Here is a tiny trained network, its code and every weight. The questions are about switching its units off for an input and a class, where a switched-off unit gives its printed mean instead of its output.

import numpy as np


def w(rows, s, z=0):
    codes = np.array(rows[::2]) - 128.0
    scale = np.full(codes.shape[1], s)
    scale[-1] = z or s
    return codes * scale


def norm(h):
    return h / np.sqrt((h * h).mean(-1, keepdims=True) + 1e-5)


def f(y):
    return np.maximum(y, 0)


def log_softmax(a):
    a = a - a.max(-1, keepdims=True)
    return a - np.log(np.exp(a).sum(-1, keepdims=True))


def net(x, mask):
    res = np.array(x, float).reshape(1, 7) / 4 @ E
    u = 0
    for l in range(2):
        y = f(norm(res) @ A[l][:, :-1].T + A[l][:, -1])
        res = res + np.where(mask[u : u + 3], y, B[l][:, -1]) @ B[l][:, :-1]
        u += 3
    return log_softmax(norm(res)[-1] @ U[:, :-1].T + U[:, -1])


A, B = {}, {}
E = w([
[113,116,84,162,131],'x0',
[90,106,196,108,138],'x1',
[223,87,159,102,124],'x2',
[152,106,86,153,2],'x3',
[132,196,164,176,141],'x4',
[153,182,117,146,166],'x5',
[73,112,163,127,131],'x6',
],0.0025)
A[0] = w([
[149,128,208,149,87,163],'0.n0',
[127,3,181,89,93,3],'0.n1',
[101,38,175,46,134,121],'0.n2',
],0.0038,0.0017)
B[0] = w([
[199,86,171,111,155,213],'0.n0',
[158,230,167,254,128,211],'0.n1',
[49,109,149,112,138,249],'0.n2',
],0.0056,0.0018)
A[1] = w([
[110,255,92,132,190,2],'1.n0',
[53,130,107,175,36,160],'1.n1',
[178,216,128,152,182,197],'1.n2',
],0.0051,0.0017)
B[1] = w([
[126,111,126,224,96,214],'1.n0',
[150,80,1,140,196,226],'1.n1',
[43,126,74,173,62,254],'1.n2',
],0.0061,0.0031)
U = w([
[119,169,222,214,81,145],'0',
[161,220,119,55,89,1],'1',
[233,76,112,99,57,125],'2',
[69,105,10,179,153,194],'3',
[51,114,255,49,219,117],'4',
],0.0085,0.0047)

Each question gives the input, the list of numbers given to net, and the class t.
The units are the neurons (one row each of A and B). Each row of codes is followed by its name. A weight is (code - 128) times the scale printed after its matrix; where a second scale follows, it is the last column's (A, B and U).
mask holds one flag per neuron, layer by layer. A switched-off neuron (its flag False) gives its mean, the last column of its row in B, instead of its output. The means were averaged over made-up inputs and are rounded, as every weight is.
A unit's drop is (log p(t) with every unit on - log p(t) with that unit switched off) / (log p(t) with every unit on - log p(t) with every unit switched off).
The circuit of an input: a set's keep is (log p(t) with only the set's units on - log p(t) with every unit switched off) / (log p(t) with every unit on - log p(t) with every unit switched off). Starting from all 6 units, units are removed one at a time, each time the one whose removal leaves the highest keep (on an exact tie, the one counted first), for as long as the keep stays at least 0.8.
units of the circuit, in order: the units of the circuit, biggest drop first
k most important neurons: the k neurons with the biggest drops, biggest first
top k neurons in layer l: the k neurons of layer l with the biggest drops, biggest first
drop when u is switched off: that unit's drop, to one decimal
input [-2,-6,4,-4,-2,-3,2], class 4: 3 most important neurons -> (0.n2; 1.n1; 1.n0)
input [-7,-4,6,-4,-7,-7,4], class 4: most important neuron -> (0.n2)
input [-4,4,-1,3,7,-7,8], class 4: units of the circuit, in order -> (1.n2; 1.n0)
input [-6,7,6,7,-3,-4,-6], class 0: 3 most important neurons -> (0.n1; 1.n1; 0.n0)
input [2,-6,1,-6,-7,-4,1], class 4: units of the circuit, in order -> (1.n2; 1.n1; 1.n0)
input [-3,-2,6,1,-1,-2,3], class 0: 2 most important neurons -> (0.n1; 1.n1)
input [4,6,2,0,-3,7,4], class 4: 4 most important neurons -> (0.n2; 1.n2; 1.n0; 1.n1)
input [-3,5,0,7,1,7,7], class 2: top 2 neurons in layer 0 -> (0.n0; 0.n1)
input [-8,5,-2,4,-5,3,3], class 4: 3 most important neurons -> (0.n2; 0.n0; 1.n2)
input [-1,3,-7,-5,-3,0,-1], class 4: top 2 neurons in layer 1 -> (1.n2; 1.n1)
input [-2,-2,-3,-5,-5,-8,-5], class 4: 2 most important neurons -> (1.n2; 1.n0)
input [0,-2,7,-4,4,-8,-2], class 0: 3 most important neurons -> (0.n1; 1.n1; 1.n2)
input [1,3,4,0,-1,3,-3], class 2: top 2 neurons in layer 1 -> (1.n1; 1.n0)
input [3,3,3,-1,-2,-2,0], class 0: units of the circuit, in order -> (0.n1)
input [2,-2,0,-7,-8,-4,-7], class 4: drop when 1.n2 is switched off -> 0.3
input [1,1,-4,-5,-4,0,0], class 4: drop when 1.n1 is switched off -> 0.4
input [8,6,6,-3,-2,0,0], class 0: drop when 1.n1 is switched off -> 0.4
